Below is a small trained network, with its code and all its weights. Each question gives an input and a class and asks what happens when units are switched off, that is, made to give their printed mean instead of their output.

import numpy as np


def w(rows, s, z=0):
    codes = np.array(rows[::2]) - 128.0
    scale = np.full(codes.shape[1], s)
    scale[-1] = z or s
    return codes * scale


def f(y):
    return y / 2 * (1 + np.tanh(0.7978845608 * (y + 0.044715 * y**3)))


def log_softmax(a):
    a = a - a.max(-1, keepdims=True)
    return a - np.log(np.exp(a).sum(-1, keepdims=True))


def net(x, mask):
    res = np.array(x, float).reshape(1, 8) / 4 @ E
    y = f(res @ A[0][:, :-1].T + A[0][:, -1])
    res = res + np.where(mask, y, B[0][:, -1]) @ B[0][:, :-1]
    return log_softmax(res[-1] @ U[:, :-1].T + U[:, -1])


A, B = {}, {}
E = w([
[114,174,58,171,178,187,97,115,202,138],'x0',
[44,182,159,188,69,106,173,172,123,136],'x1',
[117,142,133,82,233,191,212,158,118,254],'x2',
[135,171,162,140,110,249,161,113,157,117],'x3',
[128,127,168,87,199,73,65,38,81,131],'x4',
[187,189,127,124,157,191,235,127,96,69],'x5',
[199,111,164,161,131,146,57,80,55,60],'x6',
[86,217,182,96,190,85,158,176,120,77],'x7',
],0.0074)
A[0] = w([
[109,192,189,92,172,81,124,146,118,134,92],'neuron 1',
[194,72,105,119,201,104,39,70,95,109,152],'neuron 2',
[88,72,146,144,27,80,90,106,192,169,221],'neuron 3',
[164,193,170,225,68,131,106,144,134,9,233],'neuron 4',
[92,92,80,69,195,105,125,76,145,157,203],'neuron 5',
[254,107,77,90,119,174,221,146,178,99,254],'neuron 6',
[155,101,45,114,168,187,164,152,209,115,168],'neuron 7',
[74,173,113,146,172,73,157,130,158,164,96],'neuron 8',
[76,164,116,158,136,145,158,189,122,201,237],'neuron 9',
[181,151,82,111,174,97,49,55,89,124,219],'neuron 10',
[177,124,177,127,169,56,56,104,86,136,173],'neuron 11',
[191,123,116,138,186,122,45,91,104,114,194],'neuron 12',
[155,147,172,101,206,134,177,109,97,115,188],'neuron 13',
[161,113,170,130,40,61,129,120,60,101,146],'neuron 14',
[58,125,177,51,192,99,148,163,138,134,139],'neuron 15',
[84,96,86,122,36,142,86,120,186,136,187],'neuron 16',
[86,121,134,123,133,100,125,161,189,157,127],'neuron 17',
[179,98,106,112,194,107,77,77,114,72,180],'neuron 18',
[57,131,159,109,120,104,173,171,96,140,133],'neuron 19',
[90,155,187,103,176,74,155,169,124,93,118],'neuron 20',
[201,111,199,142,120,199,107,74,88,134,229],'neuron 21',
[57,146,81,114,131,93,121,173,189,161,105],'neuron 22',
[147,115,116,70,165,109,103,92,129,98,158],'neuron 23',
[100,150,95,150,197,167,117,130,187,172,104],'neuron 24',
],0.0082,0.0031)
B[0] = w([
[93,176,106,116,148,114,121,185,126,129,162],'neuron 1',
[175,144,122,207,124,122,152,133,148,167,213],'neuron 2',
[168,65,116,56,99,208,113,74,186,88,213],'neuron 3',
[155,35,145,112,176,172,123,1,135,38,246],'neuron 4',
[95,119,173,162,159,85,137,115,105,165,183],'neuron 5',
[170,100,51,146,51,138,133,216,161,128,237],'neuron 6',
[161,107,137,158,55,78,171,174,167,146,204],'neuron 7',
[91,142,167,154,174,157,118,92,94,134,165],'neuron 8',
[173,114,149,171,163,141,127,92,151,139,208],'neuron 9',
[185,106,135,202,136,105,88,152,137,169,202],'neuron 10',
[189,140,176,145,75,108,198,122,135,179,192],'neuron 11',
[220,162,97,166,135,92,115,130,178,187,193],'neuron 12',
[148,140,69,116,153,142,71,154,168,158,188],'neuron 13',
[163,49,190,33,115,108,196,118,61,68,199],'neuron 14',
[85,230,161,131,171,127,127,150,131,204,178],'neuron 15',
[156,85,78,111,131,192,119,115,186,114,196],'neuron 16',
[143,120,137,102,161,174,112,122,132,143,158],'neuron 17',
[241,159,121,190,105,75,109,148,171,169,195],'neuron 18',
[124,157,92,86,160,143,114,144,148,122,170],'neuron 19',
[86,193,47,109,133,137,118,172,134,144,171],'neuron 20',
[171,101,67,135,158,191,81,128,189,99,205],'neuron 21',
[165,100,134,82,196,153,130,53,157,115,176],'neuron 22',
[144,142,133,214,92,105,84,165,131,192,162],'neuron 23',
[136,116,172,145,87,53,182,115,102,131,178],'neuron 24',
],0.0069,0.011)
U = w([
[165,103,36,149,160,248,79,85,216,94,255],'0',
[150,75,222,183,152,91,160,5,100,132,137],'1',
[122,198,120,81,128,104,145,121,89,105,46],'2',
[172,175,71,254,83,56,156,193,194,197,163],'3',
[91,62,110,99,10,127,209,170,60,43,124],'4',
[75,140,135,83,118,46,180,132,146,177,58],'5',
[27,148,134,170,150,123,156,74,125,38,40],'6',
[29,211,121,182,221,130,96,161,105,176,22],'7',
],0.0072,0.0021)

Each question gives the input, the list of numbers given to net, and the class t.
The units are the neurons (one row each of A and B). Each row of codes is followed by its name. A weight is (code - 128) times the scale printed after its matrix; where a second scale follows, it is the last column's (A, B and U).
mask holds one flag per neuron, in row order. A switched-off neuron (its flag False) gives its mean, the last column of its row in B, instead of its output. The means were averaged over made-up inputs and are rounded, as every weight is.
A unit's drop is (log p(t) with every unit on - log p(t) with that unit switched off) / (log p(t) with every unit on - log p(t) with every unit switched off).
The circuit of an input: a set's keep is (log p(t) with only the set's units on - log p(t) with every unit switched off) / (log p(t) with every unit on - log p(t) with every unit switched off). Starting from the 12 units with the biggest drops (on a tie, the unit counted first), units are removed one at a time, each time the one whose removal leaves the highest keep (on an exact tie, the one counted first), for as long as the keep stays at least 0.8.
circuit, biggest first: the units of the circuit, biggest drop first
top k neurons: the k neurons with the biggest drops, biggest first
drop of u: that unit's drop, to one decimal
input [-8,4,-1,-8,7,5,-1,2], class 5: top neuron : [neuron 14]
input [3,1,-5,-3,-8,2,5,6], class 1: circuit, biggest first : [neuron 4; neuron 21]
input [1,-3,4,-3,4,-5,-8,-5], class 1: circuit, biggest first : [neuron 5; neuron 6]
input [8,-6,6,1,-6,-6,-7,2], class 3: top 3 neurons : [neuron 7; neuron 24; neuron 4]
input [-7,0,-5,4,1,-3,-3,-4], class 4: circuit, biggest first : [neuron 14; neuron 9]
input [-5,2,-8,2,0,-6,-8,0], class 0: top 2 neurons : [neuron 3; neuron 16]
input [-6,-2,-5,0,0,-7,0,0], class 1: top 2 neurons : [neuron 6; neuron 14]
input [3,3,4,4,-7,-5,8,4], class 1: top 2 neurons : [neuron 6; neuron 3]
input [6,2,3,6,-3,0,-5,-7], class 3: top 3 neurons : [neuron 7; neuron 4; neuron 24]
input [-6,5,2,1,7,8,4,-3], class 0: top 2 neurons : [neuron 21; neuron 13]
input [-2,-1,-8,0,2,6,6,2], class 1: top 2 neurons : [neuron 4; neuron 14]
input [0,1,2,5,-8,-4,-7,4], class 0: top 2 neurons : [neuron 22; neuron 17]
input [6,8,5,-5,-2,-1,-6,-4], class 0: drop of neuron 17 : 0.2
input [-7,1,-8,2,0,5,0,6], class 4: circuit, biggest first : [neuron 14]
input [6,-5,6,-2,-1,-8,-2,3], class 1: drop of neuron 6 : 0.2
input [4,-2,0,-3,1,-4,3,-8], class 3: drop of neuron 4 : 0.2
